Below is a small trained network, with its code and all its weights. Each question gives an input and a target symbol and asks what happens when units are switched off, that is, made to give their printed mean instead of their output.

import numpy as np


def w(rows, s, z=0):
    codes = np.array(rows[::2]) - 128.0
    scale = np.full(codes.shape[1], s)
    scale[-1] = z or s
    return codes * scale


def f(y):
    return np.maximum(y, 0)


def softmax(a):
    e = np.exp(a - a.max(-1, keepdims=True))
    return e / e.sum(-1, keepdims=True)


def log_softmax(a):
    a = a - a.max(-1, keepdims=True)
    return a - np.log(np.exp(a).sum(-1, keepdims=True))


def net(x, mask):
    ids = ['αβδεημξπστφω'.index(c) for c in x.split()]
    T = len(ids)
    res = E[ids] + P[:T]
    u = 0
    for l in range(3):
        r = res
        for j in range(2):
            rows = slice(2 * j, 2 * j + 2)
            q, k, v = (r @ M[l][rows].T for M in (Q, K, V))
            z = softmax(np.where(np.tri(T) > 0, q @ k.T / 2**0.5, -1e9)) @ v
            o = O[l][rows]
            res = res + np.where(mask[u + j], z, o[:, -1]) @ o[:, :-1]
        u += 2
        y = f(res @ A[l][:, :-1].T + A[l][:, -1])
        res = res + np.where(mask[u : u + 4], y, B[l][:, -1]) @ B[l][:, :-1]
        u += 4
    return log_softmax(res[-1] @ U[:, :-1].T + U[:, -1])


Q, K, V, O, A, B = {}, {}, {}, {}, {}, {}
E = w([
[5,83,185,163,128,153,145,134,94,149,73,136],'α',
[81,129,219,177,66,248,200,113,100,116,225,139],'β',
[170,118,216,111,74,48,103,61,161,158,175,110],'δ',
[166,115,197,83,112,105,170,93,154,135,148,145],'ε',
[71,111,167,173,138,229,198,192,73,202,198,166],'η',
[147,149,124,107,85,58,129,120,132,158,175,146],'μ',
[57,100,201,186,70,98,103,158,111,198,178,106],'ξ',
[198,109,98,200,86,160,114,86,137,61,92,169],'π',
[139,127,94,43,125,130,106,89,53,86,118,162],'σ',
[120,147,116,88,148,157,245,109,161,118,82,153],'τ',
[152,101,65,157,132,152,200,112,128,35,94,206],'φ',
[116,126,113,195,202,91,118,195,126,126,178,27],'ω',
],0.017)
P = w([
[154,148,202,140,176,137,121,135,131,116,117,191],'0',
[122,170,158,142,137,100,161,101,81,111,149,164],'1',
[144,139,126,131,118,67,178,144,75,111,120,131],'2',
[154,144,104,117,91,99,152,165,109,126,81,97],'3',
[105,150,106,70,72,163,72,191,184,97,75,112],'4',
[94,72,140,72,134,199,53,147,170,135,99,104],'5',
[74,82,66,102,122,188,109,155,153,147,152,106],'6',
[97,78,35,113,113,143,156,133,145,143,187,98],'7',
[166,118,108,140,149,104,176,140,108,249,165,118],'8',
],0.017)
Q[0] = w([
[12,47,128,144,149,200,84,168,172,129,197,96],'0.h1',
[137,53,130,197,117,138,191,132,2,207,127,76],'0.h1',
[27,98,165,164,92,183,108,183,97,145,147,134],'0.h2',
[140,220,116,68,107,113,99,121,205,48,126,143],'0.h2',
],0.0097)
K[0] = w([
[143,77,72,85,14,114,198,191,78,107,102,21],'0.h1',
[113,5,49,36,118,192,62,175,236,127,151,98],'0.h1',
[129,109,28,89,132,109,165,102,137,121,161,44],'0.h2',
[140,254,157,181,118,91,154,123,63,133,106,174],'0.h2',
],0.008)
V[0] = w([
[103,217,133,230,43,83,71,63,152,149,137,78],'0.h1',
[81,157,82,118,73,123,222,159,75,102,200,179],'0.h1',
[146,37,131,221,45,101,217,3,204,150,120,183],'0.h2',
[145,148,137,59,121,91,136,156,21,198,126,182],'0.h2',
],0.0064)
O[0] = w([
[187,87,131,118,92,139,157,170,2,169,38,65,111],'0.h1',
[179,242,116,169,188,179,129,130,105,205,138,106,252],'0.h1',
[145,48,111,114,188,141,124,253,136,160,150,193,91],'0.h2',
[178,34,146,196,53,122,137,11,175,220,116,139,249],'0.h2',
],0.0084,0.0031)
A[0] = w([
[76,201,177,7,110,113,218,106,110,145,95,155,252],'0.n1',
[18,146,111,112,135,149,88,104,35,158,93,183,118],'0.n2',
[80,86,179,186,100,210,225,154,181,171,116,163,66],'0.n3',
[16,140,227,210,3,186,171,184,80,77,170,56,51],'0.n4',
],0.0051,0.0018)
B[0] = w([
[196,100,139,177,66,158,184,213,228,81,101,91,200],'0.n1',
[162,154,152,245,149,138,189,91,151,181,111,118,164],'0.n2',
[43,170,105,129,98,111,120,29,2,157,62,128,235],'0.n3',
[179,100,128,176,250,62,79,119,116,198,113,127,254],'0.n4',
],0.008,0.0055)
Q[1] = w([
[129,26,101,189,104,72,237,113,76,107,201,113],'1.h1',
[174,162,221,194,145,60,173,170,151,96,119,201],'1.h1',
[254,134,98,7,84,97,108,137,174,43,77,126],'1.h2',
[89,109,139,170,138,63,143,83,105,74,120,199],'1.h2',
],0.0067)
K[1] = w([
[134,144,151,92,100,155,2,154,147,164,73,111],'1.h1',
[113,76,179,85,216,197,122,104,131,108,153,92],'1.h1',
[130,171,226,151,107,70,120,152,108,140,108,199],'1.h2',
[98,142,119,60,165,156,89,85,108,114,101,162],'1.h2',
],0.008)
V[1] = w([
[149,35,207,92,216,159,212,74,100,115,207,111],'1.h1',
[135,132,46,85,124,51,227,144,92,152,215,140],'1.h1',
[109,154,117,82,142,89,253,116,197,148,32,121],'1.h2',
[182,110,7,196,144,81,62,94,135,73,19,222],'1.h2',
],0.0052)
O[1] = w([
[72,183,104,167,156,95,84,122,134,81,91,121,209],'1.h1',
[175,132,179,117,153,114,114,91,175,162,138,189,6],'1.h1',
[150,6,115,158,187,168,96,128,168,106,117,157,102],'1.h2',
[162,163,174,68,69,185,223,125,166,127,180,103,136],'1.h2',
],0.011,0.0014)
A[1] = w([
[53,135,102,44,7,120,123,99,253,70,133,162,252],'1.n1',
[28,144,217,122,172,144,76,193,124,77,171,94,89],'1.n2',
[189,170,106,171,55,102,141,75,205,157,127,167,172],'1.n3',
[61,81,119,57,40,177,57,166,143,141,109,130,127],'1.n4',
],0.006,0.0028)
B[1] = w([
[132,40,135,118,222,122,12,52,2,103,83,108,204],'1.n1',
[201,129,204,154,114,133,175,70,107,196,106,128,165],'1.n2',
[103,109,96,84,159,138,218,112,161,118,135,103,254],'1.n3',
[131,110,195,106,94,193,55,149,74,158,131,182,154],'1.n4',
],0.0096,0.0073)
Q[2] = w([
[59,64,120,192,111,252,134,113,103,234,207,119],'2.h1',
[32,161,142,98,143,114,153,167,180,51,169,160],'2.h1',
[125,82,65,2,143,118,125,105,144,14,201,127],'2.h2',
[154,202,140,34,142,222,65,190,211,95,123,120],'2.h2',
],0.0061)
K[2] = w([
[128,73,3,142,94,193,90,183,152,190,173,73],'2.h1',
[159,141,98,96,77,121,133,70,73,127,104,224],'2.h1',
[177,171,145,121,154,155,149,97,120,112,12,211],'2.h2',
[127,110,125,164,148,93,200,134,82,57,150,172],'2.h2',
],0.0068)
V[2] = w([
[63,135,88,97,62,165,124,125,123,140,119,129],'2.h1',
[177,241,162,162,126,76,127,133,167,82,98,113],'2.h1',
[255,175,49,111,89,151,93,80,106,50,139,171],'2.h2',
[133,134,92,184,145,181,211,133,122,86,25,147],'2.h2',
],0.0064)
O[2] = w([
[132,160,254,190,149,36,126,45,83,69,107,103,53],'2.h1',
[103,89,84,167,126,156,162,139,56,180,234,81,112],'2.h1',
[139,126,135,54,213,63,183,142,73,234,63,124,2],'2.h2',
[119,80,238,109,198,110,180,114,130,30,161,92,146],'2.h2',
],0.0081,0.0086)
A[2] = w([
[157,163,96,66,254,128,134,122,209,89,159,99,2],'2.n1',
[72,206,164,181,162,149,59,144,120,122,137,104,20],'2.n2',
[183,179,150,199,154,193,171,172,119,180,179,130,172],'2.n3',
[177,127,100,117,61,154,125,133,182,83,160,91,100],'2.n4',
],0.0069,0.0044)
B[2] = w([
[5,131,176,239,41,101,194,157,112,148,114,115,166],'2.n1',
[148,88,182,152,131,191,200,223,109,146,148,254,191],'2.n2',
[188,117,108,91,126,73,75,136,167,94,26,95,255],'2.n3',
[194,210,223,93,207,159,137,110,70,181,145,113,189],'2.n4',
],0.0091,0.0099)
U = w([
[140,164,118,179,166,111,131,178,174,130,123,68,254],'α',
[138,135,163,132,147,123,101,130,114,101,135,108,74],'β',
[87,161,162,141,159,127,161,162,105,176,146,135,125],'δ',
[99,107,120,118,135,176,130,136,96,160,165,108,96],'ε',
[128,195,169,103,35,150,149,141,87,133,110,69,82],'η',
[201,117,132,102,106,124,218,128,198,158,152,157,179],'μ',
[76,199,122,157,133,144,128,67,162,148,153,82,213],'ξ',
[100,140,132,149,162,100,113,73,83,179,92,112,32],'π',
[103,100,150,144,106,123,146,164,169,115,140,108,55],'σ',
[114,101,99,125,192,102,76,112,171,108,127,163,191],'τ',
[146,118,180,97,153,99,137,185,81,128,116,135,35],'φ',
[123,100,122,142,1,121,98,149,125,123,114,142,98],'ω',
],0.0083,0.0035)

Each question gives the input, a string of symbols that net reads in full, and the target symbol t.
The units are the heads (2 rows each of Q, K, V and O) and the neurons (one row each of A and B). Each row of codes is followed by its name. A weight is (code - 128) times the scale printed after its matrix; where a second scale follows, it is the last column's (O, A, B and U).
mask holds one flag per unit, layer by layer, with each layer's heads first. A switched-off unit (its flag False) gives its mean, the last column of its rows in O or B, instead of its output. The means were averaged over made-up inputs and are rounded, as every weight is.
A unit's drop is (log p(t) with every unit on - log p(t) with that unit switched off) / (log p(t) with every unit on - log p(t) with every unit switched off).
The circuit of an input: a set's keep is (log p(t) with only the set's units on - log p(t) with every unit switched off) / (log p(t) with every unit on - log p(t) with every unit switched off). Starting from the 12 units with the biggest drops (on a tie, the unit counted first), units are removed one at a time, each time the one whose removal leaves the highest keep (on an exact tie, the one counted first), for as long as the keep stays at least 0.8.
units of the circuit, in order: the units of the circuit, biggest drop first
most important unit: the unit with the biggest drop
top k neurons: the k neurons with the biggest drops, biggest first
heads that matter: for each layer, one digit per head in row order, 1 if its drop is at least 0.15 and else 0, layers parted by /
input φ η ξ μ μ φ ω μ μ, target δ: units of the circuit, in order -> 0.h1, 2.n1, 2.h2, 0.h2
input μ ω ε ω η σ μ ε μ, target π: heads that matter -> 11 / 00 / 01
input μ μ φ η, target μ: heads that matter -> 10 / 11 / 00
input ε δ μ, target τ: heads that matter -> 10 / 00 / 00
input ω η η μ μ β, target π: units of the circuit, in order -> 0.n3, 0.n4
input μ φ α, target μ: units of the circuit, in order -> 1.h2
input μ μ ω η η μ, target ε: units of the circuit, in order -> 2.h1, 2.n3, 1.n1, 0.n3
input α η π μ μ α, target π: heads that matter -> 00 / 00 / 01
input μ μ π ε η φ μ μ φ, target δ: units of the circuit, in order -> 2.n1, 0.h1, 2.h2, 0.h2
input φ μ π σ δ ω α, target α: units of the circuit, in order -> 0.h2, 0.n1, 0.n4, 0.n2
input τ μ β φ τ β ω μ μ, target α: heads that matter -> 01 / 10 / 00
input η α μ τ η, target τ: heads that matter -> 00 / 01 / 00
input μ ε φ μ μ μ, target δ: heads that matter -> 10 / 10 / 01
input α μ μ σ η τ μ α, target τ: units of the circuit, in order -> 1.h2, 2.h1
input μ ε ε η η ε μ, target ξ: units of the circuit, in order -> 0.h1, 2.n2
input δ β μ φ δ, target α: heads that matter -> 11 / 10 / 00
input ε η ω τ ω δ μ ξ α, target ω: heads that matter -> 00 / 00 / 01
input μ ε η α ω σ, target ξ: units of the circuit, in order -> 0.h1, 1.h1, 2.n1, 1.n1
input α μ α, target π: most important unit -> 0.n3
input ω μ φ, target ε: heads that matter -> 11 / 00 / 10
input π ε ω τ ξ β, target τ: units of the circuit, in order -> 0.n4, 1.h2, 0.n1
input μ ω ω μ, target μ: units of the circuit, in order -> 1.n3, 1.h1
input π π η μ, target φ: heads that matter -> 10 / 00 / 01
input ω β η ω η ω μ ε β, target π: top 2 neurons -> 0.n4, 0.n3
input ω μ μ μ ξ δ ξ, target ω: units of the circuit, in order -> 2.h2
input ω φ η ε φ π σ μ ε, target φ: units of the circuit, in order -> 0.h1, 2.h2, 0.h2
input η ε δ τ, target ξ: most important unit -> 0.h1
